Here is a tiny trained network, its code and every weight. The questions are about switching its units off for an input and a target symbol, where a switched-off unit gives its printed mean instead of its output.

import numpy as np


def w(rows, s, z=0):
    codes = np.array(rows[::2]) - 128.0
    scale = np.full(codes.shape[1], s)
    scale[-1] = z or s
    return codes * scale


def f(y):
    return np.maximum(y, 0)


def softmax(a):
    e = np.exp(a - a.max(-1, keepdims=True))
    return e / e.sum(-1, keepdims=True)


def log_softmax(a):
    a = a - a.max(-1, keepdims=True)
    return a - np.log(np.exp(a).sum(-1, keepdims=True))


def net(x, mask):
    ids = ['αβγεζηθμξπστφψω'.index(c) for c in x.split()]
    T = len(ids)
    res = E[ids] + P[:T]
    r = res
    for j in range(2):
        rows = slice(3 * j, 3 * j + 3)
        q, k, v = (r @ M[0][rows].T for M in (Q, K, V))
        z = softmax(np.where(np.tri(T) > 0, q @ k.T / 3**0.5, -1e9)) @ v
        o = O[0][rows]
        res = res + np.where(mask[j], z, o[:, -1]) @ o[:, :-1]
    y = f(res @ A[0][:, :-1].T + A[0][:, -1])
    res = res + np.where(mask[2:10], y, B[0][:, -1]) @ B[0][:, :-1]
    return log_softmax(res[-1] @ U[:, :-1].T + U[:, -1])


Q, K, V, O, A, B = {}, {}, {}, {}, {}, {}
E = w([
[123,178,77,63,106,42,92],'α',
[82,73,98,215,88,43,180],'β',
[86,182,240,201,89,24,169],'γ',
[118,206,255,166,221,116,151],'ε',
[103,32,81,174,97,94,161],'ζ',
[176,72,162,53,213,170,138],'η',
[19,156,86,180,127,147,151],'θ',
[80,102,217,108,86,154,102],'μ',
[98,232,62,110,129,167,150],'ξ',
[62,198,176,115,77,74,42],'π',
[157,173,77,164,112,117,43],'σ',
[63,129,137,96,227,114,165],'τ',
[77,79,82,108,180,183,135],'φ',
[93,206,172,218,165,126,149],'ψ',
[151,144,127,164,193,107,6],'ω',
],0.012)
P = w([
[168,91,253,61,81,141,239],'0',
[101,132,198,35,103,163,168],'1',
[76,148,187,30,103,179,128],'2',
[54,168,178,19,110,192,117],'3',
[40,184,167,17,112,203,96],'4',
[51,200,166,15,95,243,88],'5',
],0.0037)
Q[0] = w([
[55,73,138,63,93,87,90],'H0',
[6,150,125,197,83,140,90],'H0',
[157,87,148,151,79,63,49],'H0',
[155,4,66,182,120,10,137],'H1',
[59,171,174,88,175,158,81],'H1',
[107,180,103,68,102,129,192],'H1',
],0.025)
K[0] = w([
[165,150,27,60,92,89,49],'H0',
[70,233,50,149,99,130,43],'H0',
[185,101,114,183,131,33,71],'H0',
[104,6,167,204,99,88,219],'H1',
[113,170,98,91,140,113,38],'H1',
[110,182,105,130,97,94,115],'H1',
],0.021)
V[0] = w([
[153,163,156,242,120,159,67],'H0',
[59,80,71,190,127,70,131],'H0',
[93,166,173,174,117,154,224],'H0',
[83,144,134,18,5,91,193],'H1',
[154,95,201,99,73,121,31],'H1',
[218,180,27,69,75,15,126],'H1',
],0.011)
O[0] = w([
[163,176,54,143,71,141,57,85],'H0',
[96,78,113,196,72,127,164,87],'H0',
[68,184,116,172,173,193,114,157],'H0',
[174,161,94,2,38,164,176,217],'H1',
[109,82,168,126,38,103,36,231],'H1',
[83,164,36,52,134,7,71,2],'H1',
],0.0081,0.0041)
A[0] = w([
[84,100,87,125,137,162,183,193],'N0',
[69,113,118,145,199,90,159,83],'N1',
[141,75,103,194,187,86,109,35],'N2',
[135,68,59,73,131,153,81,89],'N3',
[228,139,73,168,97,110,154,107],'N4',
[42,190,130,186,75,98,178,116],'N5',
[164,5,57,102,187,176,128,150],'N6',
[129,137,51,90,141,103,124,3],'N7',
],0.013,0.0053)
B[0] = w([
[69,113,81,104,104,174,126,254],'N0',
[110,130,77,125,179,115,63,190],'N1',
[173,70,127,103,151,188,157,167],'N2',
[54,140,159,153,164,135,113,198],'N3',
[94,102,114,163,151,76,53,142],'N4',
[249,152,115,121,103,102,126,195],'N5',
[103,172,173,188,91,47,161,195],'N6',
[209,69,138,146,158,120,166,176],'N7',
],0.015,0.0081)
U = w([
[135,47,117,54,129,40,208,45],'α',
[138,28,38,159,21,73,176,80],'β',
[192,176,189,173,96,56,197,92],'γ',
[152,254,162,165,188,168,109,84],'ε',
[77,95,97,232,39,89,186,116],'ζ',
[138,201,226,164,219,110,166,35],'η',
[150,116,4,149,60,169,101,71],'θ',
[92,123,165,63,55,150,78,253],'μ',
[159,147,47,80,133,196,176,48],'ξ',
[89,211,102,124,94,36,14,187],'π',
[149,66,130,215,134,89,40,204],'σ',
[99,178,75,49,198,173,156,198],'τ',
[31,94,112,162,156,156,167,97],'φ',
[189,221,129,193,119,121,153,128],'ψ',
[156,36,177,118,104,222,124,91],'ω',
],0.0055,0.0049)

Each question gives the input, a string of symbols that net reads in full, and the target symbol t.
The units are the heads (3 rows each of Q, K, V and O) and the neurons (one row each of A and B). Each row of codes is followed by its name. A weight is (code - 128) times the scale printed after its matrix; where a second scale follows, it is the last column's (O, A, B and U).
mask holds one flag per unit, heads first, then neurons. A switched-off unit (its flag False) gives its mean, the last column of its rows in O or B, instead of its output. The means were averaged over made-up inputs and are rounded, as every weight is.
A unit's drop is (log p(t) with every unit on - log p(t) with that unit switched off) / (log p(t) with every unit on - log p(t) with every unit switched off).
The circuit of an input: a set's keep is (log p(t) with only the set's units on - log p(t) with every unit switched off) / (log p(t) with every unit on - log p(t) with every unit switched off). Starting from all 10 units, units are removed one at a time, each time the one whose removal leaves the highest keep (on an exact tie, the one counted first), for as long as the keep stays at least 0.8.
units of the circuit, in order: the units of the circuit, biggest drop first
k most important neurons: the k neurons with the biggest drops, biggest first
heads that matter: for each layer, one digit per head in row order, 1 if its drop is at least 0.15 and else 0, layers parted by /
drop of u: that unit's drop, to one decimal
input τ τ φ, target φ: units of the circuit, in order	[N0; N5; H1]
input μ τ ζ μ β, target β: units of the circuit, in order	[H0; N5]
input ω μ ξ μ μ ε, target τ: units of the circuit, in order	[H1]
input γ μ μ σ φ, target π: units of the circuit, in order	[H1; N6]
input π μ φ, target μ: heads that matter	01
input α ζ ζ μ, target α: units of the circuit, in order	[H1; N7]
input μ ω η, target σ: heads that matter	01
input μ μ ψ, target ε: heads that matter	11
input α τ φ, target α: units of the circuit, in order	[N7; H1]
input μ φ μ φ, target ζ: heads that matter	01
input φ μ ω μ θ τ, target σ: heads that matter	01
input φ μ ζ β μ τ, target φ: 3 most important neurons	[N0; N5; N6]
input μ π φ ε φ θ, target θ: units of the circuit, in order	[H0; N5; N0]
input ω σ μ ψ σ ζ, target π: heads that matter	10
input μ μ η, target γ: units of the circuit, in order	[N6; H0]
input τ ξ φ ω τ, target σ: units of the circuit, in order	[H1]
input ζ μ ω θ, target σ: 2 most important neurons	[N1; N5]
input μ μ μ μ μ ω, target σ: heads that matter	01
input τ ψ μ σ, target σ: 3 most important neurons	[N7; N0; N4]
input σ τ μ η φ, target π: drop of H0	0.1
input σ μ γ, target π: drop of H1	1.0
input μ ζ μ θ, target θ: drop of N1	0.0
